[[-1.33,-0.23,2.62,0.63,-0.14,0.37,1.22,0.51,-0.75,-3.19,-3.20,0.21,0.87,0.34],
[0.74,2.47,-5.96,-2.64,4.69,-0.90,4.26,2.74,-2.27,0.96,0.83,2.59,4.44,-0.57],
[0.20,-3.54,1.52,-0.38,2.12,1.39,-5.04,-1.19,1.02,0.09,-0.63,0.88,1.54,1.70]]
:
[[0.74,2.47,-5.96,-2.64,4.69,-0.90,4.26,2.74,-2.27,0.96,0.83,2.59,4.44,-0.57],
[-1.33,-0.23,2.62,0.63,-0.14,0.37,1.22,0.51,-0.75,-3.19,-3.20,0.21,0.87,0.34],
[0.20,-3.54,1.52,-0.38,2.12,1.39,-5.04,-1.19,1.02,0.09,-0.63,0.88,1.54,1.70]]

[[-1.32,-3.38,1.37,2.39,3.55,-1.00,0.65,5.20,-4.44,1.55,-4.21],
[-2.54,5.62,1.17,-3.68,1.05,2.62,-1.53,4.25,1.04,0.24,3.47],
[-0.89,-1.73,3.01,-0.52,2.14,0.81,-2.56,7.00,-1.94,0.40,-4.60],
[-1.24,4.13,0.94,5.50,1.79,-2.24,-2.90,2.69,-0.84,4.44,2.12],
[-3.51,2.55,-1.99,0.04,4.86,0.70,7.36,-0.21,-3.18,1.75,2.95],
[0.13,-3.61,-0.93,6.06,3.16,-2.86,3.22,-0.09,-3.24,2.31,-2.85]]
:
[[-2.54,5.62,1.17,-3.68,1.05,2.62,-1.53,4.25,1.04,0.24,3.47],
[-1.24,4.13,0.94,5.50,1.79,-2.24,-2.90,2.69,-0.84,4.44,2.12],
[-3.51,2.55,-1.99,0.04,4.86,0.70,7.36,-0.21,-3.18,1.75,2.95],
[-0.89,-1.73,3.01,-0.52,2.14,0.81,-2.56,7.00,-1.94,0.40,-4.60],
[-1.32,-3.38,1.37,2.39,3.55,-1.00,0.65,5.20,-4.44,1.55,-4.21],
[0.13,-3.61,-0.93,6.06,3.16,-2.86,3.22,-0.09,-3.24,2.31,-2.85]]

[[0.33,-1.17,-1.85,2.37,-2.70,-0.63,-1.11,-2.08,0.00],
[0.30,-5.30,-7.87,0.00,-4.98,-3.78,-4.63,-4.71,-3.86],
[0.29,-3.47,-5.30,2.93,0.00,-2.35,-3.07,-3.76,-3.57],
[0.73,-1.89,-3.08,5.54,-5.94,0.00,-1.92,-4.25,-5.71]]
:
[[0.33,-1.17,-1.85,2.37,-2.70,-0.63,-1.11,-2.08,0.00],
[0.73,-1.89,-3.08,5.54,-5.94,0.00,-1.92,-4.25,-5.71],
[0.29,-3.47,-5.30,2.93,0.00,-2.35,-3.07,-3.76,-3.57],
[0.30,-5.30,-7.87,0.00,-4.98,-3.78,-4.63,-4.71,-3.86]]

[[-0.13,-0.30,-3.76,-6.82,0.36,-1.96,-3.97,0.43,-3.14],
[-0.12,-1.42,-0.76,4.14,2.54,-1.29,2.52,0.38,-0.99],
[0.51,-1.28,0.35,3.84,2.76,-1.90,2.99,0.19,-1.63],
[-0.69,-0.64,-1.67,2.59,1.97,-1.26,1.66,2.79,-1.92],
[0.18,-0.93,0.63,-3.65,0.85,-2.16,-2.51,0.19,-1.72],
[0.69,0.73,4.20,-3.86,-1.56,2.04,-2.98,-1.21,3.53],
[0.20,-1.80,-0.30,2.67,1.54,0.24,0.72,1.54,0.55],
[0.84,-0.12,0.74,3.91,-1.04,1.91,2.76,-1.64,1.81],
[-0.36,0.19,-1.03,5.52,-0.46,0.82,4.26,-2.52,0.85]]
:
[[0.69,0.73,4.20,-3.86,-1.56,2.04,-2.98,-1.21,3.53],
[-0.36,0.19,-1.03,5.52,-0.46,0.82,4.26,-2.52,0.85],
[0.84,-0.12,0.74,3.91,-1.04,1.91,2.76,-1.64,1.81],
[-0.13,-0.30,-3.76,-6.82,0.36,-1.96,-3.97,0.43,-3.14],
[-0.69,-0.64,-1.67,2.59,1.97,-1.26,1.66,2.79,-1.92],
[0.18,-0.93,0.63,-3.65,0.85,-2.16,-2.51,0.19,-1.72],
[0.51,-1.28,0.35,3.84,2.76,-1.90,2.99,0.19,-1.63],
[-0.12,-1.42,-0.76,4.14,2.54,-1.29,2.52,0.38,-0.99],
[0.20,-1.80,-0.30,2.67,1.54,0.24,0.72,1.54,0.55]]

[[1.30,-2.03,0.69,-1.76,-1.61,-2.19,-1.14,-0.30,-0.14,-2.24,-0.54,-0.43],
[-3.38,-2.77,0.77,0.11,1.69,-0.63,0.89,-7.04,-7.34,-4.07,4.19,0.43],
[1.98,-0.47,0.38,0.87,-0.91,0.07,-1.06,4.38,3.35,2.59,-2.54,-2.55],
[-1.96,1.38,-2.14,-0.15,-2.86,-0.54,-3.43,-1.48,0.32,0.64,-2.95,0.17]]
:
[[-1.96,1.38,-2.14,-0.15,-2.86,-0.54,-3.43,-1.48,0.32,0.64,-2.95,0.17],
[1.98,-0.47,0.38,0.87,-0.91,0.07,-1.06,4.38,3.35,2.59,-2.54,-2.55],
[1.30,-2.03,0.69,-1.76,-1.61,-2.19,-1.14,-0.30,-0.14,-2.24,-0.54,-0.43],
[-3.38,-2.77,0.77,0.11,1.69,-0.63,0.89,-7.04,-7.34,-4.07,4.19,0.43]]

[[2.34,-0.61,-1.51,-1.05,-0.55,-1.42,-0.50,-0.71,-1.45,-3.54,-7.39,-2.33,1.15],
[3.72,0.43,-0.65,3.11,0.56,-0.75,0.58,1.54,-0.55,-3.28,-2.02,-1.96,-0.50],
[-0.36,-4.53,0.55,-2.47,0.77,0.40,-1.82,2.32,0.19,2.36,-0.24,0.30,0.89],
[2.54,0.97,1.72,-2.28,-0.13,1.33,-1.52,-2.51,0.56,-2.53,-4.33,-0.65,-2.17],
[0.43,-3.83,-1.35,-0.09,1.64,1.39,0.10,1.69,-1.58,-1.44,3.47,-1.25,0.60]]
:
[[2.54,0.97,1.72,-2.28,-0.13,1.33,-1.52,-2.51,0.56,-2.53,-4.33,-0.65,-2.17],
[3.72,0.43,-0.65,3.11,0.56,-0.75,0.58,1.54,-0.55,-3.28,-2.02,-1.96,-0.50],
[2.34,-0.61,-1.51,-1.05,-0.55,-1.42,-0.50,-0.71,-1.45,-3.54,-7.39,-2.33,1.15],
[0.43,-3.83,-1.35,-0.09,1.64,1.39,0.10,1.69,-1.58,-1.44,3.47,-1.25,0.60],
[-0.36,-4.53,0.55,-2.47,0.77,0.40,-1.82,2.32,0.19,2.36,-0.24,0.30,0.89]]

[[-2.47,-3.32,2.64,-7.13],
[-5.08,3.37,-0.06,5.89]]
:
[[-5.08,3.37,-0.06,5.89],
[-2.47,-3.32,2.64,-7.13]]
